Below is a small trained network, with its code and all its weights. Each question gives an input and a target symbol and asks what happens when units are switched off, that is, made to give their printed mean instead of their output.

import numpy as np


def w(rows, s, z=0):
    codes = np.array(rows[::2]) - 128.0
    scale = np.full(codes.shape[1], s)
    scale[-1] = z or s
    return codes * scale


def f(y):
    return y / 2 * (1 + np.tanh(0.7978845608 * (y + 0.044715 * y**3)))


def softmax(a):
    e = np.exp(a - a.max(-1, keepdims=True))
    return e / e.sum(-1, keepdims=True)


def log_softmax(a):
    a = a - a.max(-1, keepdims=True)
    return a - np.log(np.exp(a).sum(-1, keepdims=True))


def net(x, mask):
    ids = ['βγζθλμω'.index(c) for c in x.split()]
    T = len(ids)
    res = E[ids] + P[:T]
    u = 0
    for l in range(2):
        q, k, v = (res @ M[l].T for M in (Q, K, V))
        z = softmax(np.where(np.tri(T) > 0, q @ k.T / 2**0.5, -1e9)) @ v
        res = res + np.where(mask[u], z, O[l][:, -1]) @ O[l][:, :-1]
        u += 1
        y = f(res @ A[l][:, :-1].T + A[l][:, -1])
        res = res + np.where(mask[u : u + 16], y, B[l][:, -1]) @ B[l][:, :-1]
        u += 16
    return log_softmax(res[-1] @ U[:, :-1].T + U[:, -1])


Q, K, V, O, A, B = {}, {}, {}, {}, {}, {}
E = w([
[133,122,118,216,155,106,92],'β',
[135,159,110,117,87,117,134],'γ',
[167,176,138,67,150,58,101],'ζ',
[111,147,85,167,121,115,120],'θ',
[124,97,108,148,78,143,204],'λ',
[113,100,68,224,158,156,151],'μ',
[249,135,197,201,179,177,62],'ω',
],0.015)
P = w([
[48,38,108,155,68,110,65],'0',
[166,72,177,179,158,5,168],'1',
[72,142,215,139,76,152,107],'2',
[172,129,106,138,163,55,165],'3',
[125,128,254,141,81,182,134],'4',
[183,162,62,104,175,89,178],'5',
[82,181,195,123,77,214,165],'6',
[170,196,33,82,209,107,186],'7',
[104,175,232,128,88,215,192],'8',
[182,165,45,66,229,137,160],'9',
[123,224,226,150,104,242,189],'10',
[218,112,81,79,198,140,148],'11',
[83,173,233,153,66,177,168],'12',
],0.0097)
Q[0] = w([
[88,163,254,210,55,142,130],'0.h0',
[62,131,214,121,69,204,53],'0.h0',
],0.0077)
K[0] = w([
[137,2,91,100,74,120,39],'0.h0',
[68,50,128,127,94,59,66],'0.h0',
],0.0096)
V[0] = w([
[91,51,156,200,224,105,20],'0.h0',
[1,87,13,66,109,89,185],'0.h0',
],0.0055)
O[0] = w([
[143,206,73,208,104,159,110,252],'0.h0',
[185,58,118,115,1,161,83,171],'0.h0',
],0.0097,0.0033)
A[0] = w([
[182,94,154,159,84,181,108,137],'0.n0',
[139,125,57,81,140,129,180,169],'0.n1',
[119,54,72,125,101,131,83,1],'0.n2',
[122,143,74,159,123,48,131,242],'0.n3',
[160,76,170,166,109,147,167,176],'0.n4',
[40,54,180,91,72,115,108,196],'0.n5',
[130,159,195,174,194,104,115,166],'0.n6',
[93,164,254,78,118,95,80,94],'0.n7',
[75,209,138,107,157,172,158,186],'0.n8',
[55,80,122,180,147,181,160,117],'0.n9',
[143,143,125,108,84,59,19,244],'0.n10',
[185,148,106,121,133,158,120,163],'0.n11',
[149,158,184,104,196,55,168,79],'0.n12',
[94,200,132,145,169,74,159,138],'0.n13',
[197,106,140,94,166,142,155,245],'0.n14',
[101,94,120,71,174,101,57,192],'0.n15',
],0.0079,0.0018)
B[0] = w([
[89,146,115,137,101,162,166,254],'0.n0',
[118,125,124,113,112,87,167,178],'0.n1',
[146,117,156,146,67,150,96,145],'0.n2',
[169,121,135,128,128,76,155,222],'0.n3',
[66,114,72,153,131,140,162,206],'0.n4',
[115,57,180,77,103,169,165,145],'0.n5',
[149,141,138,107,94,139,130,199],'0.n6',
[109,162,115,129,84,254,105,128],'0.n7',
[156,85,198,147,115,162,154,196],'0.n8',
[110,149,162,192,100,181,121,226],'0.n9',
[141,163,113,75,54,84,114,161],'0.n10',
[125,140,101,133,124,107,120,180],'0.n11',
[129,131,86,147,69,174,175,184],'0.n12',
[136,73,204,142,117,120,134,211],'0.n13',
[162,154,78,114,143,93,116,166],'0.n14',
[109,136,139,83,136,116,73,120],'0.n15',
],0.0089,0.0046)
Q[1] = w([
[117,106,89,73,255,70,109],'1.h0',
[243,139,41,159,225,8,224],'1.h0',
],0.0065)
K[1] = w([
[58,196,116,72,194,127,216],'1.h0',
[141,121,60,95,253,225,160],'1.h0',
],0.0068)
V[1] = w([
[115,193,82,234,152,197,138],'1.h0',
[70,2,167,137,114,172,243],'1.h0',
],0.0059)
O[1] = w([
[102,129,48,79,189,206,154,254],'1.h0',
[141,51,84,105,140,128,8,225],'1.h0',
],0.013,0.0063)
A[1] = w([
[137,178,71,154,136,81,164,170],'1.n0',
[68,196,139,111,145,111,201,115],'1.n1',
[154,88,41,131,113,103,113,207],'1.n2',
[133,163,153,138,132,2,190,244],'1.n3',
[140,99,152,216,198,139,89,239],'1.n4',
[91,125,56,71,136,158,147,27],'1.n5',
[111,65,140,131,155,70,191,24],'1.n6',
[126,117,213,155,99,64,125,165],'1.n7',
[62,199,106,115,67,141,135,151],'1.n8',
[75,116,93,82,108,180,103,92],'1.n9',
[105,132,69,143,175,100,136,233],'1.n10',
[101,100,122,98,108,125,142,106],'1.n11',
[114,174,202,141,90,203,119,213],'1.n12',
[183,141,146,76,130,129,152,156],'1.n13',
[136,106,100,155,85,114,140,158],'1.n14',
[131,90,131,117,131,73,85,3],'1.n15',
],0.0096,0.002)
B[1] = w([
[173,58,237,57,101,164,106,188],'1.n0',
[205,48,186,179,163,215,83,166],'1.n1',
[79,115,137,24,179,46,148,245],'1.n2',
[87,196,185,189,243,82,20,159],'1.n3',
[65,54,101,71,97,139,136,203],'1.n4',
[100,175,158,111,85,187,55,249],'1.n5',
[183,176,65,211,74,136,146,143],'1.n6',
[128,128,179,126,104,203,105,178],'1.n7',
[238,169,59,154,221,105,156,189],'1.n8',
[148,170,177,184,179,75,68,222],'1.n9',
[137,143,206,121,84,157,216,218],'1.n10',
[140,163,137,183,210,176,101,138],'1.n11',
[69,134,137,51,130,11,241,209],'1.n12',
[140,146,32,157,72,135,134,146],'1.n13',
[100,146,121,110,156,70,139,177],'1.n14',
[186,155,3,199,127,98,185,157],'1.n15',
],0.0055,0.012)
U = w([
[85,136,158,116,73,141,103,132],'β',
[115,123,127,139,198,86,95,10],'γ',
[70,197,119,138,172,136,79,128],'ζ',
[84,163,159,125,211,63,125,63],'θ',
[85,186,35,149,152,19,195,227],'λ',
[36,120,164,2,213,86,162,253],'μ',
[193,111,110,166,161,141,142,56],'ω',
],0.007,0.0013)

Each question gives the input, a string of symbols that net reads in full, and the target symbol t.
The units are the heads (2 rows each of Q, K, V and O) and the neurons (one row each of A and B). Each row of codes is followed by its name. A weight is (code - 128) times the scale printed after its matrix; where a second scale follows, it is the last column's (O, A, B and U).
mask holds one flag per unit, layer by layer, with each layer's heads first. A switched-off unit (its flag False) gives its mean, the last column of its rows in O or B, instead of its output. The means were averaged over made-up inputs and are rounded, as every weight is.
A unit's drop is (log p(t) with every unit on - log p(t) with that unit switched off) / (log p(t) with every unit on - log p(t) with every unit switched off).
unit that matters most: the unit with the biggest drop
top k neurons: the k neurons with the biggest drops, biggest first
top k neurons in layer l: the k neurons of layer l with the biggest drops, biggest first
input θ μ ω ω γ γ, target ω: top 2 neurons -> (0.n12; 1.n1)
input β μ λ θ μ γ ω, target ω: top 4 neurons in layer 1 -> (1.n1; 1.n8; 1.n2; 1.n0)
input μ θ μ γ μ ω ω γ, target ω: top 2 neurons -> (1.n1; 0.n12)
input γ θ μ μ μ μ ω μ, target ω: top 2 neurons in layer 0 -> (0.n13; 0.n8)
input ω θ μ μ γ ω ζ μ λ μ ζ μ ω, target μ: top 3 neurons -> (1.n12; 0.n13; 0.n8)
input ζ μ μ λ μ γ β, target θ: top 2 neurons -> (0.n10; 1.n3)
input ζ μ θ γ λ, target θ: top 2 neurons -> (1.n3; 0.n10)
input θ λ β γ γ γ λ γ μ λ θ λ, target λ: unit that matters most -> 0.h0
input μ μ μ ζ λ μ γ μ γ ω μ μ, target ω: top 2 neurons -> (0.n14; 1.n1)
input ζ μ ζ μ μ θ μ ω μ λ λ ω γ, target θ: top 2 neurons -> (1.n3; 0.n10)
input λ γ γ γ θ, target γ: top 2 neurons -> (0.n2; 0.n5)
input ζ γ μ β ω, target θ: top 2 neurons -> (0.n10; 1.n12)
input θ θ μ γ μ μ θ μ θ θ ζ, target λ: top 3 neurons in layer 0 -> (0.n10; 0.n7; 0.n13)
input ω μ β μ ω, target μ: top 2 neurons -> (1.n12; 0.n13)
input μ μ θ γ ζ μ θ θ μ θ θ, target ζ: top 3 neurons -> (0.n2; 1.n5; 0.n9)
input θ γ γ θ ω λ γ μ μ μ μ, target λ: top neuron in layer 1 -> (1.n12)
input γ γ μ μ γ θ μ, target β: top 2 neurons in layer 0 -> (0.n5; 0.n10)
input γ γ γ, target β: top 2 neurons in layer 1 -> (1.n7; 1.n2)
input ζ μ μ γ μ ω μ λ μ, target θ: top 2 neurons in layer 0 -> (0.n10; 0.n9)
input μ β μ θ, target μ: top neuron in layer 1 -> (1.n2)
input λ θ μ, target γ: top 2 neurons in layer 0 -> (0.n5; 0.n2)
input μ μ ω γ ω λ ω, target ζ: top 2 neurons in layer 0 -> (0.n2; 0.n0)
